Below is a small trained network, with its code and all its weights. Each question gives an input and a class and asks what happens when units are switched off, that is, made to give their printed mean instead of their output.

import numpy as np


def w(rows, s, z=0):
    codes = np.array(rows[::2]) - 128.0
    scale = np.full(codes.shape[1], s)
    scale[-1] = z or s
    return codes * scale


def norm(h):
    return h / np.sqrt((h * h).mean(-1, keepdims=True) + 1e-5)


def f(y):
    return y / 2 * (1 + np.tanh(0.7978845608 * (y + 0.044715 * y**3)))


def log_softmax(a):
    a = a - a.max(-1, keepdims=True)
    return a - np.log(np.exp(a).sum(-1, keepdims=True))


def net(x, mask):
    res = np.array(x, float).reshape(1, 8) / 4 @ E
    u = 0
    for l in range(2):
        y = f(norm(res) @ A[l][:, :-1].T + A[l][:, -1])
        res = res + np.where(mask[u : u + 9], y, B[l][:, -1]) @ B[l][:, :-1]
        u += 9
    return log_softmax(norm(res)[-1] @ U[:, :-1].T + U[:, -1])


A, B = {}, {}
E = w([
[127,130,131,131],'x0',
[164,1,146,209],'x1',
[171,159,83,171],'x2',
[128,127,130,129],'x3',
[197,157,198,139],'x4',
[44,167,177,196],'x5',
[130,128,129,130],'x6',
[129,127,128,126],'x7',
],0.0062)
A[0] = w([
[115,204,115,50,254],'L0N0',
[54,140,150,161,179],'L0N1',
[140,29,226,73,211],'L0N2',
[178,133,151,155,33],'L0N3',
[182,159,174,158,65],'L0N4',
[106,125,187,82,25],'L0N5',
[80,173,94,174,56],'L0N6',
[186,204,27,215,38],'L0N7',
[93,65,115,254,101],'L0N8',
],0.0069,0.0022)
B[0] = w([
[170,2,140,149,252],'L0N0',
[132,27,34,145,184],'L0N1',
[158,101,124,98,215],'L0N2',
[58,70,160,98,120],'L0N3',
[106,54,206,85,137],'L0N4',
[36,150,182,200,119],'L0N5',
[168,97,126,114,145],'L0N6',
[135,195,228,236,164],'L0N7',
[178,64,96,110,224],'L0N8',
],0.0044,0.0037)
A[1] = w([
[150,144,232,122,130],'L1N0',
[95,101,13,193,165],'L1N1',
[156,88,99,111,254],'L1N2',
[42,76,8,72,36],'L1N3',
[62,54,182,38,106],'L1N4',
[100,219,131,71,148],'L1N5',
[52,125,168,202,166],'L1N6',
[180,160,86,161,140],'L1N7',
[113,194,122,84,114],'L1N8',
],0.012,0.0029)
B[1] = w([
[57,170,190,102,192],'L1N0',
[148,149,194,112,254],'L1N1',
[85,166,113,80,227],'L1N2',
[124,141,202,109,251],'L1N3',
[177,211,98,244,216],'L1N4',
[158,25,134,150,188],'L1N5',
[139,145,22,35,201],'L1N6',
[44,174,122,194,164],'L1N7',
[168,2,124,200,159],'L1N8',
],0.0095,0.006)
U = w([
[100,122,212,99,239],'0',
[169,2,139,158,33],'1',
[115,143,151,111,248],'2',
[120,162,124,196,4],'3',
[126,111,69,41,78],'4',
],0.013,0.0016)

Each question gives the input, the list of numbers given to net, and the class t.
The units are the neurons (one row each of A and B). Each row of codes is followed by its name. A weight is (code - 128) times the scale printed after its matrix; where a second scale follows, it is the last column's (A, B and U).
mask holds one flag per neuron, layer by layer. A switched-off neuron (its flag False) gives its mean, the last column of its row in B, instead of its output. The means were averaged over made-up inputs and are rounded, as every weight is.
A unit's drop is (log p(t) with every unit on - log p(t) with that unit switched off) / (log p(t) with every unit on - log p(t) with every unit switched off).
The circuit of an input: a set's keep is (log p(t) with only the set's units on - log p(t) with every unit switched off) / (log p(t) with every unit on - log p(t) with every unit switched off). Starting from the 12 units with the biggest drops (on a tie, the unit counted first), units are removed one at a time, each time the one whose removal leaves the highest keep (on an exact tie, the one counted first), for as long as the keep stays at least 0.8.
units of the circuit, in order: the units of the circuit, biggest drop first
top k neurons: the k neurons with the biggest drops, biggest first
k most important neurons of layer l: the k neurons of layer l with the biggest drops, biggest first
input [-1,6,8,-8,-6,-7,4,-6], class 3: 2 most important neurons of layer 1 => [L1N7; L1N6]
input [4,1,6,-5,-6,-5,4,1], class 0: top 3 neurons => [L1N1; L1N4; L1N6]
input [-3,1,-2,4,-5,-4,1,1], class 0: units of the circuit, in order => [L1N3]
input [-4,2,3,-7,5,-2,-1,0], class 0: top 2 neurons => [L1N4; L0N4]
input [-1,1,7,7,-8,-3,1,-7], class 0: top 2 neurons => [L1N1; L1N4]
input [-1,5,0,-8,-2,7,-4,-3], class 4: top 2 neurons => [L1N6; L0N0]
input [3,-7,-1,7,-4,7,8,0], class 1: 4 most important neurons of layer 1 => [L1N5; L1N8; L1N2; L1N0]
input [7,-8,-8,-7,-6,-1,-5,6], class 1: units of the circuit, in order => [L1N5; L1N8]
input [-8,-4,4,-8,-8,-8,1,-4], class 0: top 2 neurons => [L1N3; L1N6]
input [8,-7,-3,-8,5,3,-5,0], class 1: top 2 neurons => [L1N5; L1N8]
input [4,-5,-8,3,6,3,8,2], class 3: 3 most important neurons of layer 1 => [L1N4; L1N3; L1N1]
input [-4,7,-8,-6,2,-4,-6,-3], class 3: top 2 neurons => [L1N4; L0N0]
input [-2,-7,3,-7,1,-6,7,6], class 1: units of the circuit, in order => [L1N8; L1N5]
input [0,6,-8,5,0,4,-1,-3], class 3: units of the circuit, in order => [L1N4; L0N0]
input [3,2,4,7,-5,8,-4,3], class 4: top 3 neurons => [L1N6; L1N4; L1N0]
input [7,-4,8,5,-2,-5,2,5], class 3: units of the circuit, in order => [L1N7; L0N7]
input [4,5,1,8,8,-8,-7,-6], class 0: 2 most important neurons of layer 0 => [L0N1; L0N0]
input [2,3,3,-5,8,-8,-2,8], class 0: 3 most important neurons of layer 1 => [L1N6; L1N4; L1N0]
input [1,-5,-1,1,1,5,8,-4], class 1: 2 most important neurons of layer 1 => [L1N5; L1N8]
input [-6,1,-2,7,6,-8,4,-2], class 4: 2 most important neurons of layer 1 => [L1N3; L1N1]
input [-5,-5,3,3,-7,0,-2,0], class 0: most important neuron of layer 0 => [L0N0]
input [1,-5,-7,7,-6,0,7,4], class 3: top 3 neurons => [L1N4; L0N0; L1N0]
input [2,4,2,-5,4,7,-5,-1], class 4: units of the circuit, in order => [L1N6; L1N4]
input [5,-6,-7,-1,2,-2,6,-3], class 3: units of the circuit, in order => [L1N4]
input [-4,-6,5,1,-2,5,-8,-2], class 1: units of the circuit, in order => [L1N5; L1N8]
input [8,6,-3,6,-7,1,-2,0], class 0: 2 most important neurons of layer 1 => [L1N3; L1N1]
input [-7,1,8,-4,-2,-6,4,2], class 3: top 2 neurons => [L1N7; L0N7]
input [5,5,-3,-2,6,-5,-1,1], class 0: top 2 neurons => [L1N6; L0N1]
input [-8,-6,-2,4,4,8,1,6], class 4: 2 most important neurons of layer 0 => [L0N0; L0N1]
